Below are the code and all the weights of a small trained network. Each question names an input and a class and asks about switching units off, where a switched-off unit gives its printed mean instead of its output.

import numpy as np


def w(rows, s, z=0):
    codes = np.array(rows[::2]) - 128.0
    scale = np.full(codes.shape[1], s)
    scale[-1] = z or s
    return codes * scale


def norm(h):
    return h / np.sqrt((h * h).mean(-1, keepdims=True) + 1e-5)


def f(y):
    return np.maximum(y, 0)


def log_softmax(a):
    a = a - a.max(-1, keepdims=True)
    return a - np.log(np.exp(a).sum(-1, keepdims=True))


def net(x, mask):
    res = np.array(x, float).reshape(1, 8) / 4 @ E
    u = 0
    for l in range(2):
        y = f(norm(res) @ A[l][:, :-1].T + A[l][:, -1])
        res = res + np.where(mask[u : u + 8], y, B[l][:, -1]) @ B[l][:, :-1]
        u += 8
    return log_softmax(norm(res)[-1] @ U[:, :-1].T + U[:, -1])


A, B = {}, {}
E = w([
[103,150,78,2,112,10,210,83,113,213],'x0',
[125,131,123,128,127,128,129,129,130,128],'x1',
[172,184,176,200,239,148,215,38,132,101],'x2',
[127,130,124,129,128,127,128,128,133,126],'x3',
[128,127,129,130,128,126,129,127,130,128],'x4',
[133,34,118,108,89,181,225,135,151,62],'x5',
[128,128,127,128,129,129,127,127,130,126],'x6',
[194,17,64,143,221,45,99,138,146,163],'x7',
],0.0061)
A[0] = w([
[131,67,118,94,90,128,253,114,119,118,32],'L0N0',
[127,178,112,85,155,83,219,99,146,144,2],'L0N1',
[144,55,118,99,186,54,143,108,116,167,23],'L0N2',
[133,173,134,128,191,102,228,98,115,141,16],'L0N3',
[123,205,125,118,144,57,94,107,138,169,41],'L0N4',
[108,215,141,81,63,137,187,106,114,138,31],'L0N5',
[138,191,125,119,138,102,106,123,79,165,46],'L0N6',
[110,112,114,60,60,72,123,139,117,165,89],'L0N7',
],0.02,0.0039)
B[0] = w([
[86,87,185,111,186,134,73,184,176,133,230],'L0N0',
[116,110,128,150,126,129,152,107,4,161,218],'L0N1',
[125,177,86,159,130,104,182,165,150,113,232],'L0N2',
[171,165,143,82,75,146,109,48,169,113,222],'L0N3',
[101,85,170,120,182,123,84,171,165,133,219],'L0N4',
[136,165,71,161,136,91,174,170,160,116,233],'L0N5',
[97,104,168,110,142,157,130,160,155,114,192],'L0N6',
[131,126,120,100,80,133,122,92,75,150,247],'L0N7',
],0.024,0.015)
A[1] = w([
[146,93,113,254,159,204,105,101,27,109,64],'L1N0',
[160,136,129,139,142,134,131,49,123,132,2],'L1N1',
[121,137,120,51,37,143,114,73,143,113,51],'L1N2',
[83,97,74,66,62,97,108,162,112,161,120],'L1N3',
[97,154,144,110,146,121,133,96,96,149,19],'L1N4',
[164,100,80,50,36,136,62,76,123,163,27],'L1N5',
[125,160,145,108,114,129,132,151,203,106,139],'L1N6',
[145,167,47,174,144,76,191,170,170,111,14],'L1N7',
],0.016,0.0021)
B[1] = w([
[101,109,104,70,108,68,176,121,54,196,173],'L1N0',
[168,118,97,134,81,146,71,116,172,86,156],'L1N1',
[183,127,121,140,180,89,102,69,142,140,181],'L1N2',
[213,154,164,166,153,168,128,18,181,74,252],'L1N3',
[170,7,3,183,58,167,53,181,139,102,167],'L1N4',
[181,165,134,125,152,126,127,46,174,103,184],'L1N5',
[127,98,86,132,128,106,131,124,75,155,222],'L1N6',
[96,218,101,197,58,195,153,175,113,80,234],'L1N7',
],0.011,0.012)
U = w([
[115,215,77,198,105,136,184,191,146,96,190],'0',
[82,53,215,94,209,144,66,181,184,140,165],'1',
[219,146,134,115,107,140,94,6,165,107,132],'2',
[128,79,99,108,93,94,156,107,12,191,9],'3',
],0.011,0.0015)

Each question gives the input, the list of numbers given to net, and the class t.
The units are the neurons (one row each of A and B). Each row of codes is followed by its name. A weight is (code - 128) times the scale printed after its matrix; where a second scale follows, it is the last column's (A, B and U).
mask holds one flag per neuron, layer by layer. A switched-off neuron (its flag False) gives its mean, the last column of its row in B, instead of its output. The means were averaged over made-up inputs and are rounded, as every weight is.
A unit's drop is (log p(t) with every unit on - log p(t) with that unit switched off) / (log p(t) with every unit on - log p(t) with every unit switched off).
The circuit of an input: a set's keep is (log p(t) with only the set's units on - log p(t) with every unit switched off) / (log p(t) with every unit on - log p(t) with every unit switched off). Starting from the 12 units with the biggest drops (on a tie, the unit counted first), units are removed one at a time, each time the one whose removal leaves the highest keep (on an exact tie, the one counted first), for as long as the keep stays at least 0.8.
circuit, biggest first: the units of the circuit, biggest drop first
unit that matters most: the unit with the biggest drop
top k neurons: the k neurons with the biggest drops, biggest first
k most important neurons of layer l: the k neurons of layer l with the biggest drops, biggest first
input [5,7,-5,-2,6,4,-7,4], class 2: unit that matters most -> L0N7
input [8,0,3,-3,6,2,-8,-6], class 3: 4 most important neurons of layer 0 -> [L0N1 L0N2 L0N5 L0N0]
input [-8,0,-2,-8,7,-2,-4,5], class 3: circuit, biggest first -> [L0N0 L1N0]
input [-5,-3,0,-1,8,8,8,-7], class 1: top 2 neurons -> [L0N2 L0N0]
input [3,-2,7,-7,3,-7,0,8], class 0: 3 most important neurons of layer 0 -> [L0N2 L0N0 L0N7]
input [-6,6,-8,-5,-3,-4,6,0], class 2: top 3 neurons -> [L0N2 L0N5 L0N0]
input [8,6,-4,0,3,8,5,7], class 1: 2 most important neurons of layer 0 -> [L0N0 L0N5]
input [-8,3,7,-5,-3,-7,0,6], class 3: top 2 neurons -> [L0N0 L0N3]
input [2,1,-6,4,-8,-4,-7,5], class 2: top 4 neurons -> [L0N7 L0N5 L1N3 L0N0]
input [0,0,-6,3,-2,-7,7,6], class 1: top 2 neurons -> [L0N4 L0N5]
input [0,3,8,-7,5,1,2,-7], class 2: top 3 neurons -> [L0N3 L0N2 L1N2]
input [5,-7,-7,6,4,-5,-7,-1], class 2: top 2 neurons -> [L0N7 L0N0]
input [7,-8,6,-5,8,0,7,6], class 3: 4 most important neurons of layer 1 -> [L1N3 L1N7 L1N5 L1N4]
input [6,3,-6,3,-8,3,2,1], class 2: circuit, biggest first -> [L1N3]
input [-1,8,-8,-6,-5,3,4,-7], class 2: top 2 neurons -> [L0N7 L0N2]
input [-5,-7,2,-1,-8,-6,-8,-2], class 1: top 2 neurons -> [L0N5 L0N1]
input [4,-8,-4,5,8,-4,-1,-1], class 1: top 3 neurons -> [L0N4 L0N6 L0N3]
input [0,1,7,7,7,3,3,-5], class 2: 2 most important neurons of layer 0 -> [L0N3 L0N2]
input [-6,-4,-7,8,3,1,4,8], class 0: 3 most important neurons of layer 0 -> [L0N7 L0N3 L0N1]
input [2,6,-5,5,5,-8,4,1], class 1: most important neuron of layer 0 -> [L0N4]
